Below are the code and all the weights of a small trained network. Each question names an input and a class and asks about switching units off, where a switched-off unit gives its printed mean instead of its output.

import numpy as np


def w(rows, s, z=0):
    codes = np.array(rows[::2]) - 128.0
    scale = np.full(codes.shape[1], s)
    scale[-1] = z or s
    return codes * scale


def f(y):
    return np.maximum(y, 0)


def log_softmax(a):
    a = a - a.max(-1, keepdims=True)
    return a - np.log(np.exp(a).sum(-1, keepdims=True))


def net(x, mask):
    res = np.array(x, float).reshape(1, 5) / 4 @ E
    y = f(res @ A[0][:, :-1].T + A[0][:, -1])
    res = res + np.where(mask, y, B[0][:, -1]) @ B[0][:, :-1]
    return log_softmax(res[-1] @ U[:, :-1].T + U[:, -1])


A, B = {}, {}
E = w([
[116,171,207,66,174,210,75,233],'x0',
[143,122,88,83,109,142,153,116],'x1',
[189,176,141,72,142,11,77,102],'x2',
[41,242,203,72,178,83,192,105],'x3',
[129,117,115,104,116,126,130,123],'x4',
],0.011)
A[0] = w([
[192,116,119,83,182,50,102,132,107],'N1',
[221,73,150,127,125,145,124,149,31],'N2',
[246,141,170,105,185,85,112,105,2],'N3',
[169,101,99,185,112,112,91,178,33],'N4',
[165,148,172,62,164,205,68,186,46],'N5',
[166,123,90,97,115,170,103,123,170],'N6',
],0.011,0.0079)
B[0] = w([
[106,60,137,149,158,205,67,112,246],'N1',
[91,210,153,146,214,103,188,92,185],'N2',
[111,123,153,126,144,224,130,66,204],'N3',
[64,131,157,43,181,59,212,95,192],'N4',
[154,141,133,178,63,83,131,2,254],'N5',
[67,101,157,135,209,44,110,165,203],'N6',
],0.0093,0.0097)
U = w([
[99,184,160,81,170,65,202,125,28],'0',
[203,126,98,207,24,58,163,40,35],'1',
[109,92,105,163,136,248,151,110,88],'2',
[147,135,132,142,105,91,138,138,255],'3',
[110,144,115,151,105,82,116,146,233],'4',
[171,154,79,143,87,101,99,207,153],'5',
],0.012,0.0098)

Each question gives the input, the list of numbers given to net, and the class t.
The units are the neurons (one row each of A and B). Each row of codes is followed by its name. A weight is (code - 128) times the scale printed after its matrix; where a second scale follows, it is the last column's (A, B and U).
mask holds one flag per neuron, in row order. A switched-off neuron (its flag False) gives its mean, the last column of its row in B, instead of its output. The means were averaged over made-up inputs and are rounded, as every weight is.
A unit's drop is (log p(t) with every unit on - log p(t) with that unit switched off) / (log p(t) with every unit on - log p(t) with every unit switched off).
The circuit of an input: a set's keep is (log p(t) with only the set's units on - log p(t) with every unit switched off) / (log p(t) with every unit on - log p(t) with every unit switched off). Starting from all 6 units, units are removed one at a time, each time the one whose removal leaves the highest keep (on an exact tie, the one counted first), for as long as the keep stays at least 0.8.
units of the circuit, in order: the units of the circuit, biggest drop first
unit that matters most: the unit with the biggest drop
k most important neurons: the k neurons with the biggest drops, biggest first
drop when u is switched off: that unit's drop, to one decimal
input [3,3,-3,-2,8], class 3: unit that matters most => N1
input [1,-1,8,3,3], class 2: 2 most important neurons => [N1, N3]
input [-5,-5,-5,-5,2], class 0: 3 most important neurons => [N4, N5, N1]
input [3,-5,1,-6,-3], class 0: units of the circuit, in order => [N4, N2]
input [-1,-1,6,5,7], class 3: units of the circuit, in order => [N4, N1]
input [5,-3,-6,-2,8], class 3: units of the circuit, in order => [N1, N3]
input [1,-8,-3,5,-5], class 4: 4 most important neurons => [N4, N2, N3, N6]
input [2,4,3,6,7], class 3: 2 most important neurons => [N4, N2]
input [2,6,7,-8,7], class 0: units of the circuit, in order => [N2, N4]
input [2,-2,7,-4,-2], class 2: units of the circuit, in order => [N1, N3]
input [5,0,-6,-7,-2], class 0: units of the circuit, in order => [N4, N2, N6]
input [-3,-2,1,5,7], class 3: units of the circuit, in order => [N4, N2]
input [-4,7,4,-4,-7], class 3: 2 most important neurons => [N5, N6]
input [-2,1,3,-4,-6], class 3: units of the circuit, in order => [N5]
input [-4,-7,3,3,2], class 4: units of the circuit, in order => [N5, N4]
input [-1,-7,1,6,-3], class 4: 3 most important neurons => [N4, N2, N6]
input [-5,3,5,-5,7], class 3: units of the circuit, in order => [N5, N6]
input [1,2,1,-4,3], class 0: 2 most important neurons => [N2, N6]
input [2,7,8,-8,-4], class 0: drop when N6 is switched off => 0.4
input [8,1,-4,1,-1], class 1: drop when N5 is switched off => 0.7
input [5,-7,0,6,-7], class 3: drop when N5 is switched off => 0.3
input [3,-5,6,-5,-2], class 2: units of the circuit, in order => [N3]
